Each row has a class, written after it.
[ 148   15 -211 -189   36 -148  -44  -29   92  -15   -2   28   12 -127
   88  212  -90 -217  -38   83  -74  180  -89  -57 -113   -2   31  189
 -157  205 -238   36  131  183  248   90  -82]  J_164
[  -1 -105 -153  246  193  -15  264   95  126 -247  -66 -320   67 -260
 -108  163    7  115  388  508 -100  140 -317  -23 -250  210 -185 -144
   48  102 -304 -241  -57   29  -29  -65   46]  J_358
[ 176   -1 -177  242   54 -166  -38  -36  136 -101 -156  236 -140  161
   66  -77  108 -201 -141 -164  164   -6  205   17   69  200  161 -150
   20  130 -109 -163  199   -9  202  -34 -168]  J_337
[ -26 -118  197  303  -26 -209 -118  111   32   31 -198  -37  363   -3
  241   -5   74  -10  -30 -127   46   17   88  110  164  -41  125 -246
 -202  -62 -113   19  369  156  -32  108    5]  J_358
[ 207  -75 -173  227   69 -210  -18    9  132  -59 -166  214  -64  218
  109  -94  144 -167 -106 -230  147    0  172   40   69  272  165 -170
   -2   61 -134 -188  172  -84  186  -32 -250]  J_661
[ 183  -50 -143  254   66 -199  -14  -13  111  -88 -132  219  -87  197
  111  -78   72 -158 -190 -167  168   -5  183   73   66  193  198 -138
  -43   95 -161 -159  180  -85  114   -2 -237]  J_358
[ -78 -190  177  322  -73 -198 -156  114  -16   84 -178  -15  370  -13
  272   14  116  -11  -44  -83   21   72   87  163  125  -72  131 -200
 -172   -2 -112   46  338  205  -51   66   35]  J_536
[   9   26 -217 -133   28 -248  -77  -63   41   -8   37  -10  -20 -164
    2  185  -70 -150 -134   -7  -28  145  -92 -172  -18  -73  107  306
 -206  253 -351   25  124  137   80   61  -46]  J_536
[ 345   68  -36  144 -226   60  179  511   46  -13  -71   81  158  127
  256   64  -27  -95  -25 -298 -103  -66  186  260  686 -121  268   18
  467   69  -69   39   60 -295    4  160  -16]  J_414
[ 164   13 -157  252   42 -165   22   10   86  -63 -122  188 -117  232
  103  -65   42 -185 -112 -201  182  -28  166   55   57  215  110 -149
  -11  119 -107 -165  181 -109  171   54 -282]  J_257
[ 369  -84    5  143  192  -32   96  468  -10 -543  -70  -11   81 -180
  -36  442 -186   17  193  133 -149  -41 -116 -166  251  302  -29 -170
  181   70 -417   52  179 -118  245  251  110]  J_775
[ 141  -39 -225  226  101 -144  -12   33  120  -72  -80  182  -66  158
  103  -57   93 -145  -39 -155  133  -66  120   90  -12  197   85 -198
    0   18  -28 -183  168   -8  239  -32 -243]  J_337
[ -23 -130  213  323  -89 -226 -125   94   18  128 -211  -18  350  -10
  254  -25   88  -36 -108  -98   54  103  114  116  154  -14  161 -209
 -170   28 -185   23  388  137  -88   98   54]  J_661
[ -91 -182  147  275  -42 -187 -175  100  -34  137 -166   -3  335  -31
  234   -1  111  -18  -26  -73   -3   80   61  112   78  -32  109 -265
 -215   -1 -167  -15  320  272   56   64   -8]  J_671
[ 141   90 -225 -140   47 -207  -53  -36  139 -131   43   36  -80 -104
   29  230  -63 -197  -39  -79  -59   83  -38 -147  -21  -25   71  136
 -171  146 -222    9  154  210  330   74  -33]  J_775
[ 106  103 -194  -57  -38 -245 -110 -184  220   13  -46  106  -41 -147
  -56  213   -9 -195 -203  123  -79  223   49  -82   51  -46  125  123
 -190  246 -251   63  233  176  135   64   92]  J_93
[ 212  127 -189  -12    7    7 -354  -60   57  -12 -150  143  300 -298
    8  136  -11   83  478  330 -331   -7 -192   47   20   92  122 -409
   30  -12 -106 -202 -131  620  422 -155 -256]  J_257
[-151  126  -67  197   47 -394  -25  -73   64   44 -187  165   13 -179
   68  122   89   18  -69  436 -173  -16   40  -68  -22  -71  396 -428
  279 -289   90 -232   45  365  -34  -39 -377]  J_257
[ 234  -17 -185  206   64 -199    4   -2  138  -85 -136  208 -128  246
   90  -49   46 -190 -149 -184  126  -28  191   48  127  245  194 -144
   23   83  -54 -173  138 -126  185    0 -277]  J_257
[ 160  -27 -197  213  100 -212   -9   58  138  -63 -107  206 -109  203
   63  -63  106 -172 -154 -160  149  -72  136   46   40  211  127 -139
  -15   95 -125 -167  167  -89  173   -9 -237]  J_209
[ -55 -116  184  337 -104 -202 -135   86    5  103 -200    1  380  -27
  274   -3  118  -23 -111 -105   30  103  105  135  121  -59  132 -216
 -151   50 -185   27  401  176  -34  107   12]  J_809
[  -6 -153  160  305  -60 -204 -150   85   25   95 -226   11  347  -24
  226   -9  102  -43  -42  -76   65   85  112  166  170  -24  163 -214
 -126    0 -141   39  372  147  -64   75   50]  J_536
[ 286  -30    2  -15   10  175  -82 -373  -82  -48 -500  189  213 -216
  -80  -12  178  140   39   58  104  136   84   76   81  137  242 -518
  133  -33 -329 -200  113  242  171    7   61]  J_337
[ 136  123  227  179 -170 -207  -34 -266   78 -259 -442  169 -137 -313
  -43  129  189  112   89  120  -23   28   88   82  167   83  374 -200
  186  533 -899  -54  243   -9  -41 -121  -24]  J_337
[ -25 -104  156  303  -69 -203 -147   67    4  111 -189   22  341  -20
  236   -3   77  -51  -85 -123   32   94  105  100  139  -57  149 -234
 -187   57 -155   42  370  169   21  110   -3]  J_257
[ 118   10   63  165   58   56  160 -105  238  -17 -197   95   41 -409
 -159  246  247 -110  251  458    9   95   31   67   85   37 -144 -447
  390  287 -260  -57  235   88  -18  -17   72]  J_414
[ -56 -121  178  293  -68 -224 -163  108   -8  105 -178   -9  347  -31
  274    0   99  -11  -51 -137   39   98  108   87  126  -67  148 -209
 -150  -14 -121   10  385  206  -33   49    3]  J_358
[ -98 -177  150  342  -81 -231 -139  144  -18  105 -161  -42  355  -19
  282   51   87   23  -20 -109   37   69   61  155  118  -57  116 -224
 -160  -53 -136  -15  366  198  -85   75  -20]  J_536
[ 114  129 -152 -142  108 -264  -94 -193  124 -145   12  103  -12 -220
  -55  240  -64 -166  -74  110    2  262   38 -196  -79  -29  139  184
 -176  269 -294   30  245  179  175   38   -8]  J_661
[ 212  116 -245 -237   60 -200    1 -221  166 -200   49   35   10 -254
  -50  135 -105 -188   61   71  -66   50 -125  -83  -36  197  149  243
 -175   35 -247    5  104  236  223   -7  -66]  J_209
[ -98 -137  177  355  -73 -220 -140  113  -28  144 -156   -5  349    2
  279  -16  108   -8  -74  -96   27  119  111  118  121  -99  127 -243
 -146   59 -137   18  371  164  -52   71  -16]  J_671
[ 218  182    2  146   90   -4    4   82  107 -102 -203  198    9 -401
  158  389  -23 -153 -148  354   -5  158  121  -47  271 -207   45  -93
   38  619 -619    9  311   74  211  203  -15]  J_671
[ 575  154 -249  -17   84 -277  377  -36  259 -227 -131  185 -129   25
   42  109   40 -120   79  156  108  -42  130   71  341  385  311 -208
  450 -219 -263  -54  -56 -404 -101   98 -331]  J_809
[  79   64 -195 -147   89 -236  -61 -220  126  -78   17   15  -23 -156
  -69  172    2 -200  -37  -55  -34   65  -51 -167  -38   35   44  177
 -219  136 -326   85  168  140  314   50  -42]  J_671
[ 170   98 -189 -117  101 -217  -42 -194  222  -89  -79   74   43 -125
  -58  178   -3 -193  -82   21   11   55   21  -22   54  -42  171  129
 -252  172 -379   33  203  167  154   50   69]  J_414
[ -67 -200  138  292  -39 -164 -177  144  -59  113 -167  -14  364    3
  236   31   77    5  -46  -72   -4   89   60  150   72  -31  103 -256
 -165   14 -113   16  390  246    4   74   45]  J_257
[ 107  -75 -166  223   55 -148    3   12   87  -43  -79  165 -129  248
  137  -48  114 -149 -119 -155  140  -37  123   89   -6  168   96 -132
   12   24  -61 -163  142  -47  132  -37 -260]  J_536
[ 121   69 -180 -164   45 -147 -105 -176   36  -61    2   54   19 -215
   29  166  -78 -135  -74   72  -32  240  -53 -212  -85  -26   43  232
 -138  261 -300   54  133  216  148   21  -14]  J_671
[ -12  -44  -52  277  199 -123 -103  -46 -125 -405 -271   34  434 -464
  109  578   59  153  387  167  -15  150 -319  -41 -274  169   79 -203
  112 -146 -520 -199   66  388  317  202 -317]  J_93
[  64 -179   91  137  297  -36 -159  158  187  -75  -80   94   29 -221
 -157  218   48  -21  230  131  158 -134 -218  379 -155   51  220 -398
  172  168 -319   22  194   69  -86 -177  118]  J_775
[ 360  -75 -227  -62   93 -117  169  205  269   33 -218  104  274 -123
  147  -22  438  -66  456 -217 -104  -37  101  111  227  195  -32 -417
  312 -173  -42 -114  188 -123  592  -19 -229]  J_93
[ 153   23 -297 -254   96 -147 -102  -50   93  -94  -30   60  166 -186
  -36  249 -101 -114   28   87 -143  175  -96  -70 -106  -38   19  193
 -245  162 -272   24  159  280  269   59   57]  J_209
[  69 -206   96   71   27 -117   -3   80  113  132 -228  224  446 -369
  136  243  323 -190  -62  175 -187 -190    5  384  386  -58  353  -40
  288   19 -488  106  116  117   78  127  -71]  J_337
[ 452  -33  300   49  -20  125  -37 -197 -177 -266 -459  132  291   47
  284  213   79  -79 -153  183   -3  121   36   35  205   77  254 -280
  119  147 -468   29  208  169  211  435  -78]  J_337
[ 108    3 -203  203   43 -185   18   43   95  -46  -98  199 -199  239
   78  -67   82 -190 -202 -197  116 -108  145   52   46  188  151 -130
   -7   80  -41 -170  144  -81  231    7 -256]  J_209
[ 160  -25 -180  252   86 -119    8   89   99  -64 -124  171  -85  247
  132  -79   78 -151 -143 -191  181  -43  129   83    4  176   66 -175
   -9   62 -101 -179  138 -101  217   18 -279]  J_209
[-317 -152  103   53  -45   36 -140    3 -284  239 -205  -12  -98 -218
   30  -93  365  -52  256  137  157  156   99  166  143   54   -5   34
  625  138 -275   91   20   43  -48 -294 -293]  J_671
[ -15 -125  191  319  -64 -219 -128   84   40   74 -213  -11  368  -14
  224  -35  100  -52  -75 -154   70   25  145  153  214  -51  156 -197
 -154    5 -165   34  392  147  -20   99   38]  J_164
[  75    6 -263 -162   92 -189    4  -22  124  -43  108   56    7 -165
  -19  258  -74 -212    7   42  -56  193  -72  -98  -84  -38   26  154
 -186  237 -223   26  103  134  177   26  -95]  J_358
[ 194   -8 -181  240   35 -249   12   47  151  -67 -135  169 -164  216
  103 -136   56 -183 -164 -219  168  -19  220   50  124  202  176  -94
   44   96 -110 -154  185 -171  149  -19 -219]  J_775
[ 214   -6 -172  203   91 -223  -12    6  150  -87 -128  207 -102  187
  137  -97   92 -171 -113 -197  166  -72  198   46   87  184  171 -116
   -3   48  -96 -153  161 -111  217   14 -256]  J_337
[ 460 -132 -461  -79  128   39 -313 -240  105  -37 -149  353 -166  -35
  101   98   53 -154 -175   12  -79  132    3  -81  578  -19  203 -221
   29 -369 -212  -59   73  429  303  141 -351]  J_164
[ 310  150 -138  137  163   54  160  153 -146 -370 -165  130  273 -186
  153  373  -32  -56  181  182  226   91  -23   -5 -135   33  -50 -211
  381  238 -259  -55  147  141  152  318 -120]  J_661
[  32 -213   60  413  -17  113   71  180   -4 -183 -205   18   94 -118
  -62  216   81  208  106  559 -124  134  -12  285  207   97 -112 -428
  483   68 -543   30  211   34 -449 -177   66]  J_809
[ 165  -11 -159  216   68 -159    1   36   98  -62 -113  205 -139  261
  122  -97  134 -203 -138 -257  173  -60  190   21   61  216  120 -122
   15   86  -81 -150  142 -126  242  -11 -295]  J_414
[ 123    5 -206  218   31 -123    6   28   83  -61 -118  207  -88  206
   63  -63  107 -128  -95 -188  127  -23  137   49   31  145   74 -176
   44   76  -33 -204  146  -37  180   17 -254]  J_209
[ -70 -108  149  327  -31 -206 -141   77    0   60 -138  -16  307  -68
  220   26   73  -18  -45  -71   46   77   61   83   92  -23  118 -235
 -181  -10 -155   20  385  210  -27   51    0]  J_358
[ -11 -162  132  273  -41 -132 -107  127  -52   96 -140  -48  415  -37
  298    4   72  -23    7  -88   36  123   10  142   21  -13   69 -219
 -125    7 -137   31  328  198    7   80   15]  J_775
[ 177  -30 -216  228   25 -162   -3    2  101  -73 -154  175  -63  200
  159 -103  109 -129 -109 -206  136   14  136   82   69  241  146  -80
   30   26  -60 -179  164  -72  172   -2 -252]  J_93
[ 157  -40 -238  220   64 -163  -30   50   63  -47  -99  203  -79  220
   99  -48   66 -136  -84 -198  126   -4  120   50   44  248  134 -165
  -26   11  -80 -215  150  -18  198   22 -296]  J_257
[ 283 -193    3  144  -88 -188   45   25  265  -29  -54  210   67 -262
  -11  157  174  -85 -270  220 -148  195   13   44  272   19  297   61
  525  -64 -193  137  -23 -218 -262  129   53]  J_337
[-281  -24  197  159  -35   37 -140  362  -19  104   49  -73 -143  -28
   67  251  313  125  370   55 -110 -466  -63  304  412 -146  -15 -478
  193   -1 -164  -30   25  346   -5 -246 -131]  J_209
[ 582  -90   56  167  145   -2   51  182  465 -294 -241  127  134 -219
 -142  -91  148  -22  123  102   72   31  107  298  413  245  215 -130
  296   92 -467  201  131 -450  -42 -113  327]  J_209
[  75 -194  -92  -52  137  103 -172  103   55  -46  -18   51 -242  -13
  -58  468  -33   69   56  412 -216 -240 -270  308  258  193  227 -235
  136 -282  -53 -174 -182  306  -60  -40  -92]  J_93
[ 131    3 -219  185   70 -183    6   46   93  -42  -64  197 -122  199
  133  -92  103 -198 -132 -228  176  -50  198   36   62  158  125  -70
   17  113  -44 -170  178  -72  210  -17 -264]  J_337
[ 166  -34 -196  198   63 -120   -7   86   71  -47 -136  179  -66  229
   92  -50  115 -166  -66 -167  129  -57  126   85   14  247   84 -178
   -6  101 -127 -205  169  -29  240   15 -246]  J_414
[ 103   39 -171 -108    9 -256  -56 -178  189  -39   99   45   30 -202
  -19  172  -38 -136 -121  -12   -5  191   19  -34   73  -79  168  266
 -230  127 -292    8  174  130   61   69  -12]  J_164
[ -51 -124  185  297  -65 -201 -164   77   34   86 -185   20  318  -14
  210  -23   64  -26 -117 -126   48  107  133  128  166  -75  173 -225
 -180   34 -119   33  391  155  -23   67   49]  J_93
[ 231  109 -230  119  137  -63 -166 -224  121 -222 -270  155   88 -339
   -3  365  -46   59  241  123 -171   63   23  -44  218   43  197 -277
  -42 -157 -389 -249    9  285  604  -39 -247]  J_536
[ 212   36 -192 -113   34 -302 -110 -125  120 -103 -145   73   52 -165
  -46  175   41 -174    0  -48  -30   38   -2  -77  106  100  147  108
 -214  217 -539   97  237  171  281  117   55]  J_671
[ 113  -84 -196  223   45 -150  -10   71   87  -40 -135  159 -151  214
   93  -46  101 -135  -97 -223  170  -12  176   84   80  171   99 -171
  -16   58  -75 -192  173  -78  184  -21 -221]  J_536
[ 244  -31 -222  223   66 -185  -39    9  126  -69 -122  191  -85  200
  171  -29   56 -132 -136 -202  144   -4  136   78   46  196  155 -134
  -36   46 -100 -187  129  -77  235   37 -286]  J_661
[ 111  126  189  258 -187  -77   81   11   71   63 -234   95 -152  -19
  162  214  198 -206 -216  201  -25 -167   17  263  291  -64  299  -38
  327  483 -594  102  152 -102  -82  158   -4]  J_337
[ 132  -28   35  -86   16   35 -200  346   16  474  -82 -102 -202  210
  402  205  -71  -95 -190  367 -143  364   36 -106  141 -140   70  -13
   54 -114  293 -368  -87   65  225  243 -241]  J_414
[ 178   66 -186 -186   12 -138  -11 -210  206  -89  -35   39  109 -208
  -64   97  -51 -170  -62   78  -70  292  -60 -104 -138  -35   79  239
 -102  111 -167   27  143  157  153   56   86]  J_209
[ 601  165 -181 -193  -66 -322 -155 -305  258  -80  -54  207 -200 -110
  174  -19 -249  -27  -77  252  -76  378  233  -16  202    4  525  113
  148  -92  -54 -296 -270  -63  327   43 -504]  J_209
[ 129   94 -241 -151  -10 -166    4  -86  122  -73   34    5  -35 -109
   66  144  -83 -145    1   13  -20  124  -17   43   37  -18   37  242
 -234  224 -257   44  162   77  204  112  -68]  J_93
[ -62 -155  146  281  -51 -182 -182  117   -8  117 -169    9  400  -35
  248   19   84  -32  -29  -84    7   90   65  162   98  -68   99 -209
 -168    9 -146   43  366  231   11   97  -27]  J_257
[ -68 -126  137  308  -76 -207 -147  151  -37  128 -163  -19  367   20
  241  -29   58  -26  -36 -124   18   78   91  120  120  -56  136 -224
 -143  -14  -82    9  319  190    5  101  -26]  J_257
[ 108   37 -179 -161   16 -128  -84  -93  145  -46   -4   69  -18 -172
   50  209  -43 -180  -42  -17  -48  174  -88 -106  -77  -42   85  201
 -168  307 -199   38   77  215  158  -25   32]  J_93
[ -14 -170  172  311  -49 -181 -163   83   13   77 -197   10  418  -13
  269   21   73   -9  -44  -59   19  103   93  154  129  -98  147 -255
 -169  -35 -101   28  339  218  -49   76   28]  J_536
[ 141  -15 -217 -210   27 -222 -117  -45  155   -9   16   19   90 -258
   18  208  -84 -106  -30  159  -74  193  -56  -80 -157    5    7  199
 -108  167 -231   31  180  264   77  -32   91]  J_337
[ 134  -43 -197  262   61 -180   -3   88   75  -62 -121  205  -98  251
  130 -113   93 -177 -166 -170  160  -12  168   76   76  162  161 -102
   27   66  -81 -168  166  -73  106   25 -271]  J_358
[ 223  158 -189 -150   -9 -302  -41 -106  239  -64  -22  108  -57 -121
   40   87 -113 -231 -187  -74  -42  114   86 -119  121 -108  225  240
 -179  169 -262   43  260   77  187  114  -22]  J_414
